Small tables with named rows and columns. After each table, cells are looked up by row and column.

Table lera
	nosu	rik	zavumaz	botifos	rano	liv	fepufun	gefi
sak	4.200	8.025	6.506	1.827	5.416	8.920	1.965	3.253
mekekeb	3.597	2.045	4.450	7.994	3.736	1.339	6.131	6.643
tipem	4.121	0.999	4.103	8.304	3.846	0.598	6.581	6.871
nef	4.166	4.909	7.052	3.539	0.324	5.212	3.910	3.145
lisidi	4.318	6.755	4.536	5.982	9.060	4.951	5.026	5.070
nator	3.873	4.008	6.659	4.877	0.369	3.678	4.562	4.000
lop	4.443	3.783	3.190	8.748	7.787	0.913	6.779	6.587

nef, rano => 0.324
sak, nosu => 4.200
lop, fepufun => 6.779
lop, botifos => 8.748
sak, botifos => 1.827
mekekeb, rano => 3.736
nef, fepufun => 3.910

Table dukele
cols = pudep, mezume, gikase, laveb, sutesam, bim, kozi, bevop, tazove
modabev: [-2.35, 4.93, 5.68, 0.94, -6.43, -7.61, 0.96, -6.40, -2.89]
duni: [-4.70, 7.74, 7.01, -7.52, -3.33, 2.53, 3.00, -2.07, 5.36]
soran: [5.88, -7.56, 3.26, 0.00, -3.94, 4.97, 0.52, 6.94, 0.91]
ves: [6.68, -7.55, 0.46, -3.49, -4.42, 2.11, -5.97, -6.54, -4.04]
givup: [4.81, -0.51, 4.05, 3.59, 6.00, 8.22, 5.99, 5.82, 1.32]
vot: [0.27, -6.16, -1.10, -1.11, -7.32, -4.22, -2.12, -2.18, -1.37]

gikase of ves is 0.46
mezume of modabev is 4.93
gikase of vot is -1.10
sutesam of ves is -4.42
mezume of soran is -7.56
laveb of soran is 0.00
sutesam of duni is -3.33
mezume of duni is 7.74
gikase of duni is 7.01

kekune:
,dopovi,ragukon,logu,zur,vufideb,musa,tolige,gebe
nar,102,121,191,156,56,90,173,13
zis,170,127,77,142,168,159,115,187
fif,109,87,105,128,102,93,76,113
zuzus,109,107,119,90,110,118,77,114
vini,134,154,62,45,207,157,95,252

What is the dopovi of nar in kekune?
102
What is the vufideb of nar in kekune?
56
What is the ragukon of vini in kekune?
154
What is the tolige of fif in kekune?
76
What is the logu of zuzus in kekune?
119
What is the tolige of nar in kekune?
173
What is the tolige of zuzus in kekune?
77
What is the zur of vini in kekune?
45
What is the musa of fif in kekune?
93
What is the zur of fif in kekune?
128
What is the musa of zis in kekune?
159
What is the vufideb of vini in kekune?
207
What is the tolige of zis in kekune?
115
What is the zur of zis in kekune?
142

tego
columns: vum, bolun, fum, kar, sen, vari, vubape, gomo, sobid, fas
nebotez: [0.19, 0.19, 0.12, 0.52, 0.41, 0.27, 0.43, 0.84, 0.59, 0.53]
gofes: [0.61, 0.02, 0.22, 0.85, 0.96, 0.44, -0.14, 0.32, -0.28, -0.21]
giru: [-1.25, 1.97, 1.25, -1.29, -2.21, 1.01, 2.26, 0.11, 3.36, 2.67]
lif: [-0.68, 1.84, 1.34, -1.24, -1.80, 0.89, 1.80, -0.45, 2.43, 1.98]
viled: [-2.52, -6.51, -7.50, 1.51, 1.11, -6.06, -1.30, 8.38, -0.10, 0.16]
zetav: [5.49, -0.17, 0.97, 2.61, 5.09, -0.40, -0.93, 0.60, -3.99, -2.14]
kez: [2.79, -0.08, 0.64, 1.46, 2.71, 0.12, -0.80, -0.20, -2.38, -1.49]
rerabed: [-0.31, 0.44, 0.93, 2.15, 1.33, 2.71, -0.69, -0.38, 0.21, -0.54]
dip: [-2.34, -7.13, -6.02, 6.68, 5.41, -0.46, -5.92, 4.79, -4.01, -4.84]
vap: [-0.84, -2.45, -3.55, -1.46, -1.09, -4.70, 0.98, 4.33, 0.93, 1.58]
duvafav: [-2.72, -2.29, -0.84, 6.70, 4.08, 5.53, -4.36, 0.35, -1.24, -3.48]
lekub: [2.77, 3.60, 4.57, 0.74, 1.33, 4.06, 0.33, -4.17, -0.79, -0.69]
fuvazi: [0.61, 0.66, 0.62, 0.60, 0.58, 0.59, 0.74, 0.77, 0.78, 0.77]
soz: [0.52, 0.66, 0.62, 0.24, 0.28, 0.44, 0.64, 0.33, 0.58, 0.61]

gomo of gofes is 0.32
sen of viled is 1.11
kar of zetav is 2.61
vubape of viled is -1.30
vum of vap is -0.84
kar of fuvazi is 0.60
sen of fuvazi is 0.58
sen of lif is -1.80
kar of rerabed is 2.15
fas of lif is 1.98
sen of gofes is 0.96
vubape of vap is 0.98
kar of viled is 1.51
kar of giru is -1.29
vari of giru is 1.01
bolun of rerabed is 0.44
fas of gofes is -0.21
vari of lif is 0.89

nevisol.csv
,fiden,togeseb,rom,kibop,giti
zes,5.2,5.1,5.5,5.6,6.2
riginaz,5.8,7.0,6.0,8.6,5.8
kitepu,7.0,6.5,7.4,1.5,5.6
maz,4.9,6.1,4.9,7.5,6.7
zuve,7.9,5.5,5.2,4.6,4.3
pulin,6.5,3.9,3.4,5.3,5.3
zer,6.1,5.3,5.8,4.7,6.5
pega,6.5,6.2,6.1,8.0,5.4

zer, togeseb => 5.3
riginaz, kibop => 8.6
riginaz, togeseb => 7.0
riginaz, giti => 5.8
pega, rom => 6.1
maz, togeseb => 6.1
zuve, giti => 4.3
maz, rom => 4.9
pulin, kibop => 5.3
kitepu, fiden => 7.0
Row with the largest rom: kitepu

Table nane
cols = kadaz, ludu, rupibeg, mon, pof, ger, loror, pugug
ludagat: [48.653, 16.616, 32.138, 21.067, 24.974, 62.096, -22.787, 33.469]
bedizez: [8.371, 33.976, 16.435, 10.478, 10.473, 24.879, 47.327, 14.256]
fepod: [-34.477, 22.706, 36.068, 40.066, 19.777, -6.863, 7.470, 25.428]
gakiku: [-24.293, 44.264, 30.292, 30.211, 45.435, -29.076, 22.881, 47.976]
lif: [34.294, 33.529, -1.996, -5.269, 5.625, 13.642, 32.590, -45.274]
fima: [18.729, -22.021, -11.642, 3.819, 25.283, 14.513, -58.036, 43.147]
tokosar: [11.607, 10.582, 63.353, 27.256, 52.220, 41.437, 61.949, 8.326]
piv: [43.869, 40.800, 36.000, 6.039, 24.154, 26.033, 19.409, -7.538]

What is the mon of ludagat in nane?
21.067
What is the loror of piv in nane?
19.409
What is the kadaz of gakiku in nane?
-24.293
What is the rupibeg of gakiku in nane?
30.292
What is the ludu of gakiku in nane?
44.264
What is the pugug of lif in nane?
-45.274
What is the pugug of fima in nane?
43.147
What is the pugug of piv in nane?
-7.538
What is the pugug of gakiku in nane?
47.976
What is the ger of gakiku in nane?
-29.076
What is the mon of lif in nane?
-5.269
What is the ludu of fima in nane?
-22.021
What is the rupibeg of fepod in nane?
36.068
What is the ger of lif in nane?
13.642
What is the rupibeg of piv in nane?
36.000
What is the ger of ludagat in nane?
62.096
What is the loror of bedizez in nane?
47.327
What is the pof of bedizez in nane?
10.473
What is the pof of fepod in nane?
19.777
Row with the largest ger: ludagat

